Here is a tiny trained network, its code and every weight. The questions are about switching its units off for an input and a target symbol, where a switched-off unit gives its printed mean instead of its output.

import numpy as np


def w(rows, s, z=0):
    codes = np.array(rows[::2]) - 128.0
    scale = np.full(codes.shape[1], s)
    scale[-1] = z or s
    return codes * scale


def norm(h):
    return h / np.sqrt((h * h).mean(-1, keepdims=True) + 1e-5)


def f(y):
    return y / 2 * (1 + np.tanh(0.7978845608 * (y + 0.044715 * y**3)))


def softmax(a):
    e = np.exp(a - a.max(-1, keepdims=True))
    return e / e.sum(-1, keepdims=True)


def log_softmax(a):
    a = a - a.max(-1, keepdims=True)
    return a - np.log(np.exp(a).sum(-1, keepdims=True))


def net(x, mask):
    ids = ['αλξστψω'.index(c) for c in x.split()]
    T = len(ids)
    res = E[ids] + P[:T]
    r = norm(res)
    for j in range(2):
        rows = slice(3 * j, 3 * j + 3)
        q, k, v = (r @ M[0][rows].T for M in (Q, K, V))
        z = softmax(np.where(np.tri(T) > 0, q @ k.T / 3**0.5, -1e9)) @ v
        o = O[0][rows]
        res = res + np.where(mask[j], z, o[:, -1]) @ o[:, :-1]
    y = f(norm(res) @ A[0][:, :-1].T + A[0][:, -1])
    res = res + np.where(mask[2:14], y, B[0][:, -1]) @ B[0][:, :-1]
    return log_softmax(norm(res)[-1] @ U[:, :-1].T + U[:, -1])


Q, K, V, O, A, B = {}, {}, {}, {}, {}, {}
E = w([
[138,209,63,165],'α',
[173,45,117,99],'λ',
[181,49,88,96],'ξ',
[188,224,164,132],'σ',
[20,87,182,82],'τ',
[67,195,223,120],'ψ',
[163,85,248,74],'ω',
],0.011)
P = w([
[152,119,234,254],'0',
[150,118,193,207],'1',
[150,114,172,177],'2',
[155,119,158,156],'3',
[154,123,148,138],'4',
[151,126,139,122],'5',
[147,133,128,109],'6',
[145,137,115,95],'7',
[142,144,102,80],'8',
[144,150,88,61],'9',
[141,155,82,43],'10',
[143,166,75,23],'11',
],0.0092)
Q[0] = w([
[119,129,108,81],'H0',
[123,171,169,212],'H0',
[215,152,64,201],'H0',
[249,186,118,83],'H1',
[54,155,234,125],'H1',
[71,86,130,215],'H1',
],0.015)
K[0] = w([
[128,158,88,82],'H0',
[156,116,169,185],'H0',
[129,97,45,202],'H0',
[109,147,94,22],'H1',
[115,93,59,251],'H1',
[127,91,180,193],'H1',
],0.017)
V[0] = w([
[112,102,29,144],'H0',
[172,176,166,143],'H0',
[29,107,127,208],'H0',
[102,210,2,128],'H1',
[169,32,62,171],'H1',
[15,92,127,130],'H1',
],0.01)
O[0] = w([
[223,189,175,82,109],'H0',
[108,91,83,213,137],'H0',
[109,180,148,41,48],'H0',
[115,109,181,216,1],'H1',
[220,200,166,160,193],'H1',
[133,201,255,48,43],'H1',
],0.0074,0.0065)
A[0] = w([
[39,38,114,124,80],'N0',
[154,15,205,117,90],'N1',
[64,144,68,174,253],'N2',
[189,137,126,131,191],'N3',
[184,87,89,86,158],'N4',
[34,154,111,157,107],'N5',
[81,47,142,19,149],'N6',
[56,65,142,171,77],'N7',
[207,114,82,100,129],'N8',
[139,110,92,185,168],'N9',
[85,212,166,78,180],'N10',
[197,157,252,226,39],'N11',
],0.011,0.004)
B[0] = w([
[121,200,116,126,158],'N0',
[109,6,163,152,157],'N1',
[123,80,162,115,190],'N2',
[136,126,162,131,203],'N3',
[91,161,117,136,246],'N4',
[116,116,127,94,144],'N5',
[128,138,152,110,185],'N6',
[197,161,124,127,144],'N7',
[120,170,145,140,254],'N8',
[104,153,146,92,197],'N9',
[118,126,201,55,141],'N10',
[217,78,148,88,132],'N11',
],0.013,0.0085)
U = w([
[165,13,197,169,251],'α',
[47,219,200,235,23],'λ',
[248,209,132,176,200],'ξ',
[115,67,8,215,118],'σ',
[135,163,254,34,135],'τ',
[42,109,121,87,147],'ψ',
[142,160,11,49,102],'ω',
],0.009,0.0028)

Each question gives the input, a string of symbols that net reads in full, and the target symbol t.
The units are the heads (3 rows each of Q, K, V and O) and the neurons (one row each of A and B). Each row of codes is followed by its name. A weight is (code - 128) times the scale printed after its matrix; where a second scale follows, it is the last column's (O, A, B and U).
mask holds one flag per unit, heads first, then neurons. A switched-off unit (its flag False) gives its mean, the last column of its rows in O or B, instead of its output. The means were averaged over made-up inputs and are rounded, as every weight is.
A unit's drop is (log p(t) with every unit on - log p(t) with that unit switched off) / (log p(t) with every unit on - log p(t) with every unit switched off).
The circuit of an input: a set's keep is (log p(t) with only the set's units on - log p(t) with every unit switched off) / (log p(t) with every unit on - log p(t) with every unit switched off). Starting from the 12 units with the biggest drops (on a tie, the unit counted first), units are removed one at a time, each time the one whose removal leaves the highest keep (on an exact tie, the one counted first), for as long as the keep stays at least 0.8.
units of the circuit, in order: the units of the circuit, biggest drop first
most important unit: the unit with the biggest drop
top k neurons: the k neurons with the biggest drops, biggest first
heads that matter: for each layer, one digit per head in row order, 1 if its drop is at least 0.15 and else 0, layers parted by /
drop of u: that unit's drop, to one decimal
input ξ σ ξ ξ τ α λ σ ξ α, target σ: units of the circuit, in order	[H1, N8]
input ξ α ξ ψ ξ ξ λ, target ξ: heads that matter	11
input ξ σ λ ψ ξ λ α α ξ ψ ψ σ, target ψ: units of the circuit, in order	[H1]
input λ ψ α ξ σ λ ψ ξ α α ξ α, target ξ: units of the circuit, in order	[H0, H1, N4]
input λ λ α λ ξ α ξ ξ λ ξ ξ ψ, target λ: top 2 neurons	[N0, N1]
input λ ξ ξ σ ξ, target σ: heads that matter	01
input τ ξ σ α ω λ, target ω: heads that matter	01
input σ ξ λ ω ξ ξ ψ σ α λ λ, target λ: units of the circuit, in order	[N8, N4, H1]
input σ λ ξ α ω ξ λ ξ λ σ, target λ: top 2 neurons	[N9, N7]
input ψ ξ ξ ω α λ σ, target λ: top 3 neurons	[N9, N1, N2]
input ξ ψ ξ ξ, target ψ: units of the circuit, in order	[H1, N4]
input ω λ α τ τ α τ ξ λ ψ σ, target ψ: units of the circuit, in order	[H1, N2]
input ξ τ ξ ξ σ ψ ξ α ξ ξ ψ, target λ: top 2 neurons	[N0, N7]
input ξ ξ α ξ σ ω τ, target ω: most important unit	N0
input λ α λ λ τ ξ λ τ σ, target τ: units of the circuit, in order	[H1, N10]
input λ λ λ ξ ξ ψ ξ σ α ω τ, target ω: heads that matter	10
input α ξ σ λ, target σ: heads that matter	01
input α ω ξ λ α α α, target α: top 2 neurons	[N2, N4]
input ξ ω σ λ ψ σ ψ ω, target ψ: top 2 neurons	[N0, N6]
input ξ ξ ω τ σ, target τ: units of the circuit, in order	[H1]
input ψ ξ λ, target ψ: top 2 neurons	[N4, N1]
input τ ξ λ α λ τ τ ξ, target τ: drop of H1	1.3
input α λ λ α ω ξ ξ σ λ ξ ξ α, target ξ: drop of N11	0.1
input ξ ξ α ξ ξ λ σ τ ξ ξ, target τ: drop of N0	0.1
